Each row of numbers belongs to one of the nodes below and depends on some of the facts about them. Some rows are named. Which node is each other row?

There are 2 kinds of fact about the nodes: govur, klalela.
govur: refers to; klalela: belongs to class
beplon govur skigum; brine govur grobe; brine govur dubril
brine govur danek; brine govur klobrim; brine govur mistek
brine govur vibrun; daskogrin govur magruk; draten govur plorol
draten govur plotro; draten govur devas; draten govur fidugan
dredrer govur grafeta; dredrer govur bramas; dredrer govur klobrim
dredrer govur netros; dredrer govur noplesil; drisurol govur floplol
drisurol govur gruvu; drisurol govur truklin; drisurol govur drobir
dusik govur drasen; dusik govur klolan; dusik govur renes
flebra govur toklim; flebra govur refli; fotebek govur bapestu
fotebek govur rofalok; fotebek govur trusta; futrutris govur grabimo
futrutris govur nuruk; gabak govur zeme; gabak govur kluskem
gabak govur regir; gazir govur sukle; gazir govur luvis
gazir govur toklim; gazir govur plidos; gazir govur vepil
gosis govur kisker; gosis govur fidugan; greflaskek govur draben
greflaskek govur skugus; greflaskek govur stonam; greflaskek govur nuzutror
greflaskek govur toloflo; kekir govur pliskastak; kekir govur rudil
kekir govur ziskin; klelu govur flanol; klelu govur satal
klelu govur zotri; klelu govur pudru; limabres govur pomozos
limabres govur givas; limabres govur kesteske; limabres govur pagek
lume govur flogrom; lume govur gigrul; lume govur brosaras
lume govur noplesil; lume govur brola; natrak govur bapestu
noklin govur beskar; noklin govur brodrus; peklin govur pliskastak
peklin govur luvis; peklin govur kesteske; peklin govur pagek
rakedi govur potrin; rakedi govur gruvu; rakedi govur ziskin
rebiflam govur felo; rebiflam govur grudrovor; repobus govur peklol
repobus govur pomozos; repobus govur luvis; repobus govur gruvu
repobus govur dukan; robak govur grabimo; robak govur kidasin
runaruk govur poril; runaruk govur nuzutror; runaruk govur stamal
runaruk govur pletrul; runaruk govur plotra; siston govur flubus
siston govur kagum; siston govur trabril; stebitral govur klepok
stilen govur stabes; stilen govur noplesil; stizom govur grobe
stizom govur gigrul; stizom govur nuruk; stogu govur tribredrum
stogu govur grabimo; stogu govur flubus; stogu govur viklu
stogu govur pulek; stogu govur plidos; stogu govur nuruk
stogu govur grudrovor; stupim govur plazol; stupim govur trusta
tapom govur draben; tapom govur grafeta; tapom govur danek
tapom govur gribren; tapom govur rukosen; tiklek govur riflun
tiklek govur refli; traste govur fligadrim; traste govur tregrik
traste govur poril; traste govur trabril; treru govur kifla
tumas govur toston; tumas govur trudres; zaklik govur vaskir
zaklik govur kluzupa; zaklik govur drobir; zunen govur plamo
zunen govur rukosen; zunen govur trabril; bapestu klalela 949
beplon klalela 949; beskar klalela 162; bramas klalela 76
brine klalela 76; brodrus klalela 162; brola klalela 162
brosaras klalela 949; danek klalela 162; daskogrin klalela 76
devas klalela 162; draben klalela 683; drasen klalela 920
draten klalela 162; dredrer klalela 162; drisurol klalela 949
drobir klalela 76; dubril klalela 920; dukan klalela 683
dusik klalela 27; felo klalela 683; fidugan klalela 683
flanol klalela 683; flebra klalela 76; fligadrim klalela 162
flogrom klalela 27; floplol klalela 920; flubus klalela 162
fotebek klalela 76; futrutris klalela 27; gabak klalela 27
gazir klalela 76; gigrul klalela 76; givas klalela 920
gosis klalela 920; grabimo klalela 76; grafeta klalela 162
greflaskek klalela 162; gribren klalela 920; grobe klalela 683
grudrovor klalela 683; gruvu klalela 949; kagum klalela 949
kekir klalela 27; kesteske klalela 27; kidasin klalela 949
kifla klalela 920; kiradas klalela 27; kisker klalela 76
klelu klalela 949; klepok klalela 27; klobrim klalela 949
klolan klalela 27; kluskem klalela 683; kluzupa klalela 949
kufilam klalela 162; limabres klalela 949; lume klalela 162
luvis klalela 683; magruk klalela 76; marinu klalela 920
mistek klalela 683; natrak klalela 683; netros klalela 27
noklin klalela 949; noplesil klalela 76; nuruk klalela 683
nuzutror klalela 683; pagek klalela 920; peklin klalela 683
peklol klalela 76; plamo klalela 683; plazol klalela 920
pletrul klalela 162; plidos klalela 920; pliskastak klalela 949
plorol klalela 949; plotra klalela 949; plotro klalela 683
pomozos klalela 920; poril klalela 162; potrin klalela 949
pudru klalela 920; pulek klalela 920; rakedi klalela 920
rebiflam klalela 76; refli klalela 920; regir klalela 949
renes klalela 76; repobus klalela 27; riflun klalela 683
risu klalela 949; robak klalela 949; rofalok klalela 683
rudil klalela 162; rukosen klalela 76; runaruk klalela 920
satal klalela 162; siston klalela 27; skigum klalela 920
skugus klalela 162; stabes klalela 683; stamal klalela 683
stebitral klalela 949; stilen klalela 27; stizom klalela 76
stogu klalela 27; stonam klalela 683; stupim klalela 162
sukle klalela 683; tapom klalela 683; teplozi klalela 76
tiklek klalela 920; toklim klalela 949; toloflo klalela 920
toston klalela 76; trabril klalela 683; traste klalela 949
tregrik klalela 162; treru klalela 162; tribredrum klalela 949
trudres klalela 162; truklin klalela 920; trusta klalela 683
tumas klalela 683; vaskir klalela 76; vepil klalela 949
vibrun klalela 162; viklu klalela 920; zafu klalela 683
zaklik klalela 949; zeme klalela 683; ziskin klalela 76
zotri klalela 27; zunen klalela 683

Named rows:
pudru: [-16   2 -13  -3 -11  15  -4  -4   5  -5 -11 -18 -19 -12   7   5   0  -5
  12 -21  -5 -15   7   0   2 -17   6  -3  13   3   7   6  -3 -18   7  11
  10   7]
refli: [  7 -11   3  -2  -3  -2  -4  -3  10   1  -6  -1  -7 -11 -10   5   0   5
   5  -8  -6   1   3  -5  -1 -20  20   0  17  11   3   9   8  -4   5  15
  -2   2]
riflun: [  7 -17  -4   0   0   6   2  -4  11   6  -3   2  -9 -13  -8   7  -5   1
   7  -5  -3  -3   0  -7  -1 -24  18  -4  14  12  10  10   4   1   8  17
  -2   0]
runaruk: [ -5  -3   9  -7   5   4 -10  -2  16  -1  -1  -5   0 -13 -14   5   1  12
   8  -5   3   1  -3 -13  -1 -26  24  -1  12   7  12  -1   0  -1  -3  15
  10  -3]
pletrul: [  1 -12   3  -6  -2  -6  -2   0  15  -1  -6  -1  -9 -14 -14   4  -3   8
   2  -8  -8  -3   5  -3  -2 -12  23  -4  18   9   6  11   4  -4   7  17
   4   9]
plotra: [  2  -5  -1 -10  -4   4  -3  -4  14   2  -5 -10 -17 -14 -14  -2  -1   3
   2  -6  -4   0   6  -5   0 -11  26  -5  20  10  -2   6   3   1   5  17
   6   7]
nuruk: [  0 -17  -4  -5   2  11   4  -4  13   7   0  -4 -12 -16 -12   1  -5   2
   7  -7   2  -3   0  -8  -3 -19  17  -3  13  13  11  11  -2   4   7  22
   5   3]
kifla: [-13   2 -13  -1   4  -5 -10  12   8  -2 -18  -9 -12 -26  -1  14   1  -4
  10 -13  -5 -20   5  -6  12 -16   9 -10  22  20  21  -3  -3 -10  -6  21
  -2   8]
flogrom: [  6 -15  -1  -5  -6  -1   2  -5  17   0  -8  -5  -7 -13  -6   6  -6   7
   0  -7   0   0   6   3   3 -16  17  -4  19   2   6  13   4  -2   6  19
   9   3]
gribren: [  1 -13   3  -5  -2  -2  -3  -1  16   1  -4   0 -10 -15 -13   3  -2   5
   4  -8  -8  -2   4  -4  -3 -15  22  -4  15  12   7  11   2  -2   5  18
   2   9]
gazir: [  4  -1   3  -9   2   5  -9  -3  16   0  -3  -4  -2 -11  -5  12  -9   8
   3   8  -5  -7   0 -11   5 -29  31 -14  16   2   9  -5   3   0   2   9
   4 -10]
vepil: [  9  -5  -1  -5  -6   0  -5  -3  12   2  -7  -5 -14 -11  -9   4  -1   1
   1  -3  -9   0   6  -4   1 -17  28  -6  21  10  -4   6   9  -2   6  12
  -1   3]
toklim: [  2  -5  -1 -10  -4   5  -4  -4  14   2  -5 -10 -16 -14 -14  -1  -1   4
   2  -6  -3   0   5  -6   0 -12  26  -5  20   9  -1   5   3   1   4  17
   6   6]
sukle: [  7 -17  -4  -1   0   6   2  -4  11   6  -3   2  -9 -13  -8   7  -6   0
   6  -5  -4  -3   0  -7  -2 -23  18  -4  14  13   9  11   4   1   8  17
  -2   0]
skigum: [ -8  -4  -1  -3  -7  10  -4  -3   9   3  -4 -13 -14 -13   1   5  -3   7
   6 -20  -5  -8   9  -6   2 -17   8  -4  10   8   8   4   2  -8   1  20
   5   4]
toloflo: [  0 -11   2  -5  -2   3  -1  -4  12   2  -4  -6 -11 -15 -14  -1   0   7
   6 -11   0   1   3  -6  -2 -14  18   1  15  12   5  10   3  -1   4  19
   5   6]
daskogrin: [-18  14  -4  -9   2  16 -15   3  11   3  -6 -22 -10 -16  13  18 -11  10
   7  -6  -2 -24   6 -16  16 -30  13 -23  13   0  23 -19  -4  -8  -9  18
   8 -10]
devas: [ 10  -2 -15  -3   1 -10   2   1  14  -5 -15   7  10 -16 -19   9  11   6
  -3  -5  -3  -1   1  -4   8 -10  20   6  13  17  -4  11   6  -3   4  13
   0   1]
rofalok: [  5 -12  -6  -2 -10  20   5 -16  17   3   6   6   0  -1  -1   6  -2   6
   2  -9 -11  -2   1  -6  -8 -28  18  -1  -4  -2  -2  16   3  -6  15   7
   9  -3]

Name these rows:
No name comes twice in this set of rows, the named rows included.
[-12  17  -9  -4  -9  14 -17  -2   9  -8 -12 -15 -12  -6  13  15   0  -5
   8  -8 -11 -17   4  -5   6 -32  21 -11  16  -4   6  -9   0 -19   3   0
  10  -3] => klelu
[  4 -20  19 -11  -4   7  -3  -4   8  15   5 -20 -33 -14  -2   0 -25  12
   5  -4  -3  -3  12  -9   0 -15  22 -21  26   6  15   1   8   7   2  30
  -4   2] => renes
[  3 -17  31  -4  -1  -1 -13  -2  16   8   4 -13 -13  -9   2  10 -20  21
   5  -6   2   2   6  -8   2 -33  22 -15  24  -4  24  -5   9   1  -8  28
   6  -4] => dusik
[  1   0 -18   0  18  -5  -7  10  15  -3 -16   8  10 -25 -17  17   8  -4
  10   6   7  -9 -12 -14  11 -29  22  -2  20  23  19  -3  -4   3  -5  15
   1  -7] => tumas

Now the same nodes, written a new way:
Known rows:
draten: [ 18  -1 -20 -15  14  -3 -11  10   4  18  11 -26  -6  -2  14   1   3  10
  11  13  13  11  -3   9 -34  11 -11  -5  18 -16]
fidugan: [  4  -1   3  16 -10   9  -2   5  -2  -9   2  -8   5   7  -4   1  16  -2
  -2   2   2   0   7 -18  22  -6  -5  -6  11   3]
rebiflam: [ 18  -1 -13 -14  -8   4  15  21  17  -2  -5 -22   1   6   8   4  -7  -7
  -8   1   4   5   3  17 -30   8  13   4 -23   3]
zafu: [ -1   6   5  15 -12  10  -4   3   1 -14  -3   5   5   6  -8   2  11  -6
  -1  -7  -4  -4   3 -18  17  -3  -3  -6   4   4]
kifla: [-16 -10   5  -4  10   5  -2 -14 -11   6   6  -4  -1  -4  -1 -15  26  -3
   4   0   1  -3   2  -1  18   2  -3   4  -8  -6]
klolan: [-11   0   9   2  -8 -16  -6 -25   2  15  -8  13  -1 -11   1   0  -7  -1
   2  14  -1  -4 -14  -5  33 -12  -2  -8   2   9]
stilen: [  2  -5   4  -2 -12 -29  -6  18  30  33 -12 -31 -25 -24   2   3 -15  -5
   5  22 -17 -25  10 -24 -24   4 -40  -5   2 -10]
natrak: [ 35  19  20  44 -18   4 -12  12  -1  13 -15  -3  -6   3  -1   7  20  14
  10   7   4 -15  24 -19 -47  45  25   7  -6   6]
vibrun: [ -7   5  -7  -2  17   4 -16  -5 -11  -8   4  17   0  -9   5 -10  -7   6
  10   2  -1  13 -13   3   3  -7  -8  -6  14 -10]
plazol: [-14  -4  15  10   9   7  -8 -20 -18   6   2   8  -2  -7  -3 -17  26   1
   7   2   0  -5   3  -3  12  10   8   8 -13  -3]
plamo: [  6  -1  -2  12 -15  12   1   8   1 -19 -14   3   2   9  -9   9   3  -5
  -3 -14   2 -11  -5 -10  20  -3   2  -5   4   4]
beskar: [ -5   6  -9  -2  17   4 -16 -10 -11  -7   5  17   1  -8   6  -8  -3   9
  11   3   3  17 -16   5   4  -6  -4  -6  15  -8]
kluzupa: [ -2 -12  10   9  11  -5  11   1 -15   0  14   5   7   8   0   6 -16  12
 -10   4   6   7   8   4   9 -12   4   7  13   3]
plidos: [-21   4   8 -18   4   6   4 -20 -10   7   6  10   5  -9   0 -15  27  -7
   9  -7  -2  -5  -2   8  18   5   3   2 -11  -6]
rudil: [ -6   4  -9  -2  19   5 -21 -15  -7  -9  10  20   1  -1   3  -6  -6   3
   7  -1  -1  19 -19   2   2  -8  -7  -5  14  -5]
floplol: [-15 -17   3  -1  13   9  -4 -19 -10   6  18  -8   3   2  -2 -14  25  -9
   1   3   3   3  -1  -5  22  -3  -5   4  -5  -5]
kagum: [  0 -10   5   3   5  -3  16   5 -16  -5  -2  14   6   5  -4  12 -26  12
  -8  -8   9  -3  -1  17   7  -8  14   7   7   5]
tumas: [ 25   5  -6   4 -18   3   1  24  20   9  -1 -30  -3   9  -1  12  14  -5
   0  -2   1 -12  13 -13 -25  18  -8  -4   4  -3]
potrin: [ -3 -13   9  10  13  -6   7  -4 -11  -1  20   7   8  13  -3   7 -18   7
 -14   1   3   8   6   1   8 -14   2   8  11   6]

Rows to name:
No name comes twice in this set of rows, the named rows included.
[  5  25 -18 -38 -12  -9  14  -2  21  -6 -17 -19  -6   3   0   5  14  -1
  -5   1  -4  12  13  17 -29   3  18   2 -20  16] => gazir
[  3 -15 -12   4  -2  10   9  12  -1 -37 -28  -4  -4   8  -5  -1 -18  -4
 -14  -6   3   7 -10  12  14 -17  17   4 -21  11] => rukosen
[ -6   0  14   2   4  -1  17   5 -15   4  15  24  15   0   5   5 -23   7
  -6  -5   3   1   1  15   2  -2  10   6   6   1] => kidasin
[ -1   7   4  15 -10   9  -8  -3   6 -15   2   8   5  11 -11   3  11  -9
  -4  -9  -7  -1   1 -20  16  -5  -4  -6   4   8] => dukan
[ 24 -13 -20 -18 -23 -14  12   6  21  30 -28 -14  -8   0   7  26 -23  -2
   1  -6  20 -30 -29  27  -5  11  11  -7  -8   0] => siston
[ -9  25   1   1 -14   4 -11 -18  15 -20  -3  21   3  14 -19   7  15 -13
  -5 -20 -20  -1   1 -21  10  -3   0  -5  -1  16] => luvis
[ 38 -14 -26  -1 -25  10  12  38  20  -3 -28 -32 -10  18  -6  29  -6  -3
  -3 -22  16 -30  -9   9 -21  18   6  -4  -2  -5] => zunen
[-16 -12   4  -3   9   6  -1 -10 -10   1   1  -3  -4  -5  -4 -15  20  -5
   5  -2  -1  -8  -1  -2  18   1  -5   5  -8  -8] => gribren
[ -7   0 -10   1  17   2 -16   3  -8 -12  -2  10  -6 -13   3  -9 -11   6
  11   2  -4   9 -12  -3   0  -7 -18  -6  16 -14] => grafeta
[ -6  -1  13   2   5  -4  15   3 -15   1   9  20  11   1   2   6 -22   9
  -5  -4   2   0   5  12   4  -5   9   6   6   2] => tribredrum
[ 15   8   7 -20  -7  -1  29  29   8  37  30   8  22  -3  21  12 -29  -3
   0 -12   7 -12   2  34 -45  27   7   3  -3 -16] => robak
[ -7  -6  -2   8   0   6   3   8  -1 -31 -13  -3  -3   0  -3 -10 -10  -5
 -11   3  -8  12   3  -4  11 -17   4   4 -18   9] => bramas
[ 25  14  -2  14  12  -2 -20   3  -7  17  -3   4  -8  -7  11  -3   3  22
  19  13  11   6   3   7 -54  33  15   4   6  -9] => stupim
[  6  17  11 -29 -28  -6  16   8  28  58  23  18  23 -23  29   5 -25 -24
  12  -5   1 -22 -25  29 -21  30  -5 -13 -14 -19] => futrutris
[-11   4  10   5   9  -7   2 -10  -1 -10   8  27   4  14 -12  10 -22   4
 -13 -13 -11   3   3  -1  -2 -10   7   9   2  13] => pliskastak

The same nodes again, as new rows of numbers:
Named rows:
plotra: [  5   0  -6  -4  -3 -11 -11 -11  -3   0   9   8  -2]
grobe: [ -8   3   7  -2   0 -10 -12   7  11  -4   6  26  27]
stizom: [ 12 -33  23  14 -21  31  23 -15   9 -17 -14  -7   6]
viklu: [ 8  0 -3 -3 -6 -5  7 14 11 -1  4 -3  4]
tiklek: [ 15 -25   2   0  10   4  14 -14 -11  -2 -14 -49 -29]
refli: [ 13 -16   1  -4  21 -15  11 -11  -4  -4   5 -30 -30]
kisker: [ -7  -1   1   4   8  -1   9 -18   8  -1   8  -2  -5]
pagek: [-30 -14   9  -1  25   8  21  25   1   7   5 -22  -7]
floplol: [ 0 10 -9 -6 -7 -4  1 16  3 12 -4 -3 -5]
pulek: [ 8  3 -2 -4 -7 -3  6 15 11 -1  3 -4  2]
toklim: [  5 -19   4  -4  12 -16  -8 -22 -11  -7   7  -9 -26]
kesteske: [-29 -14   3   9  20  -9  19   6 -17  -1  11 -10  -6]
poril: [ 22  13   2  -8   5   7  -8   8  12  -4   3   0 -12]
pliskastak: [-22 -10   2  -2   6  -3  -4   4 -12   4   1   0 -12]
klobrim: [  1 -10   4   3   6 -11  -3  -4  -6   8   5   5  -3]
dubril: [  3   2  -1  -1   3  -3  12  15   8   8   4 -10   0]
kluskem: [-14  13  -2  -7   4 -17 -17   4   8  -2  11  21  21]
gruvu: [-15  13 -12  -5 -25  -4 -23   3 -16  13 -16  15 -16]
vibrun: [ 15   9  10  -4  10   2  -3  23   9  -1   0  10 -23]

Rows to name:
No name comes twice in this set of rows, the named rows included.
[ 14 -20  28  12  20  31  20  21  -3  14 -22 -24 -24] => dredrer
[ 10  -3  -8   0  -9  17   9  -8   2   7 -10 -35  11] => runaruk
[ 21 -15  11   1 -32  10   7  -9  21 -36   2  25  10] => grabimo
[ 35 -23  -1   8 -54   9   5 -13  -4 -36 -10   6  17] => stogu
[  3  -7   4   2  -1 -11  -5  -3  -5   5   6   9  -5] => brosaras
[  5   3 -13  -1 -33   7 -18 -12 -20   9 -24   0  -7] => zaklik
[ 17   8  11  -2  13   9  -1  19   9   1  -2   4 -20] => danek
[-65 -25  21   1  30  19  11  17 -14   1 -12 -20   8] => peklin
[ 17 -18  31  11  11  33  19  27   0   7 -23 -16 -26] => lume
[ -6  -6   6   3   5  10  -6 -17   4   6  -6 -15  36] => tapom
[-36 -15  -4  11  -4   9  14   4 -33   7 -20 -21 -18] => repobus
[-19  -5   5   3  16   1  10 -12   7   1   7  -2  -8] => peklol
[-13 -25  24  17  31   8  32  -8   6  14   5 -17  -6] => noplesil
[  1 -39  14   7  26   9  20 -48 -12 -14  -7 -45 -35] => flebra

